Below are the code and all the weights of a small trained network. Each question names an input and a class and asks about switching units off, where a switched-off unit gives its printed mean instead of its output.

import numpy as np


def w(rows, s, z=0):
    codes = np.array(rows[::2]) - 128.0
    scale = np.full(codes.shape[1], s)
    scale[-1] = z or s
    return codes * scale


def norm(h):
    return h / np.sqrt((h * h).mean(-1, keepdims=True) + 1e-5)


def f(y):
    return y / 2 * (1 + np.tanh(0.7978845608 * (y + 0.044715 * y**3)))


def log_softmax(a):
    a = a - a.max(-1, keepdims=True)
    return a - np.log(np.exp(a).sum(-1, keepdims=True))


def net(x, mask):
    res = np.array(x, float).reshape(1, 2) / 4 @ E
    u = 0
    for l in range(2):
        y = f(norm(res) @ A[l][:, :-1].T + A[l][:, -1])
        res = res + np.where(mask[u : u + 11], y, B[l][:, -1]) @ B[l][:, :-1]
        u += 11
    return log_softmax(norm(res)[-1] @ U[:, :-1].T + U[:, -1])


A, B = {}, {}
E = w([
[15,109,137,96,41,121,152,142],'x0',
[97,89,163,121,153,187,255,25],'x1',
],0.0063)
A[0] = w([
[70,169,69,97,208,188,254,102,248],'0.n1',
[94,123,87,164,162,127,242,122,56],'0.n2',
[123,145,129,50,163,206,234,129,95],'0.n3',
[128,72,136,41,113,117,81,46,46],'0.n4',
[217,137,94,89,76,80,146,209,151],'0.n5',
[31,211,94,163,95,34,165,75,51],'0.n6',
[208,90,35,202,196,149,162,161,156],'0.n7',
[139,144,118,144,53,105,152,105,113],'0.n8',
[154,168,82,112,146,166,108,112,50],'0.n9',
[27,173,143,96,81,212,82,124,183],'0.n10',
[112,247,146,108,120,33,96,182,204],'0.n11',
],0.0044,0.0017)
B[0] = w([
[159,97,82,161,105,50,97,152,253],'0.n1',
[129,91,181,114,117,113,125,195,165],'0.n2',
[189,111,159,139,105,84,82,185,194],'0.n3',
[212,127,117,63,196,199,166,178,118],'0.n4',
[136,57,87,131,156,97,150,57,187],'0.n5',
[100,148,86,111,140,184,74,131,150],'0.n6',
[44,140,69,31,137,133,144,184,205],'0.n7',
[153,129,143,98,180,66,79,104,131],'0.n8',
[94,199,137,85,90,197,230,102,125],'0.n9',
[173,118,61,94,227,106,89,146,193],'0.n10',
[137,149,105,186,81,98,252,47,230],'0.n11',
],0.0041,0.0038)
A[1] = w([
[46,160,139,145,75,103,109,129,117],'1.n1',
[173,201,153,177,200,210,98,127,165],'1.n2',
[80,134,129,133,94,161,70,122,149],'1.n3',
[129,61,217,128,138,156,171,39,133],'1.n4',
[142,149,117,159,102,96,66,146,140],'1.n5',
[81,148,79,119,168,101,168,2,113],'1.n6',
[84,113,152,92,72,116,115,117,189],'1.n7',
[91,114,154,100,76,164,130,137,105],'1.n8',
[145,75,103,183,121,149,78,167,254],'1.n9',
[136,145,115,98,103,149,140,228,112],'1.n10',
[184,106,156,136,194,101,121,153,76],'1.n11',
],0.0079,0.0011)
B[1] = w([
[190,130,104,87,190,170,82,71,221],'1.n1',
[51,94,96,38,173,110,103,1,205],'1.n2',
[110,138,141,133,152,104,151,80,150],'1.n3',
[193,226,98,218,67,105,109,140,252],'1.n4',
[163,121,191,190,106,156,205,130,233],'1.n5',
[57,84,187,117,119,139,113,241,193],'1.n6',
[135,125,139,124,202,117,136,123,205],'1.n7',
[158,151,87,97,198,145,64,97,160],'1.n8',
[85,140,175,157,87,199,168,137,192],'1.n9',
[70,87,167,136,120,143,238,172,155],'1.n10',
[56,106,132,102,135,136,112,146,219],'1.n11',
],0.0064,0.0042)
U = w([
[210,171,106,250,73,77,166,103,186],'0',
[76,103,60,32,223,91,92,52,187],'1',
[53,28,201,134,116,141,172,248,159],'2',
[164,108,141,77,90,181,98,135,3],'3',
[163,156,206,58,105,169,110,129,25],'4',
[167,132,168,58,86,172,122,127,16],'5',
[187,106,130,41,57,185,104,131,22],'6',
[165,113,141,65,90,167,105,137,12],'7',
],0.014,0.008)

Each question gives the input, the list of numbers given to net, and the class t.
The units are the neurons (one row each of A and B). Each row of codes is followed by its name. A weight is (code - 128) times the scale printed after its matrix; where a second scale follows, it is the last column's (A, B and U).
mask holds one flag per neuron, layer by layer. A switched-off neuron (its flag False) gives its mean, the last column of its row in B, instead of its output. The means were averaged over made-up inputs and are rounded, as every weight is.
A unit's drop is (log p(t) with every unit on - log p(t) with that unit switched off) / (log p(t) with every unit on - log p(t) with every unit switched off).
The circuit of an input: a set's keep is (log p(t) with only the set's units on - log p(t) with every unit switched off) / (log p(t) with every unit on - log p(t) with every unit switched off). Starting from the 12 units with the biggest drops (on a tie, the unit counted first), units are removed one at a time, each time the one whose removal leaves the highest keep (on an exact tie, the one counted first), for as long as the keep stays at least 0.8.
circuit, biggest first: the units of the circuit, biggest drop first
top k neurons: the k neurons with the biggest drops, biggest first
top k neurons in layer l: the k neurons of layer l with the biggest drops, biggest first
drop when u is switched off: that unit's drop, to one decimal
input [-5,-3], class 1: circuit, biggest first => [1.n2]
input [8,-7], class 1: top 3 neurons => [1.n4 1.n1 0.n1]
input [1,-3], class 2: top 2 neurons in layer 0 => [0.n5 0.n11]
input [5,5], class 0: top 3 neurons => [1.n4 0.n7 1.n2]
input [-3,-2], class 2: top 2 neurons => [1.n6 0.n7]
input [-3,3], class 2: top 2 neurons => [0.n1 0.n7]
input [-3,-3], class 2: top 2 neurons => [1.n6 1.n4]
input [-3,2], class 2: top 2 neurons => [0.n7 0.n1]
input [5,-6], class 0: top 2 neurons in layer 0 => [0.n11 0.n7]
input [-4,-2], class 1: top 2 neurons => [0.n1 1.n2]
input [-2,0], class 2: drop when 0.n7 is switched off => 0.4
input [-5,8], class 0: drop when 1.n4 is switched off => 4.9
input [-3,8], class 0: drop when 1.n4 is switched off => 3.4
input [-2,-2], class 2: drop when 1.n5 is switched off => 0.0
input [-1,5], class 0: top neuron => [1.n4]
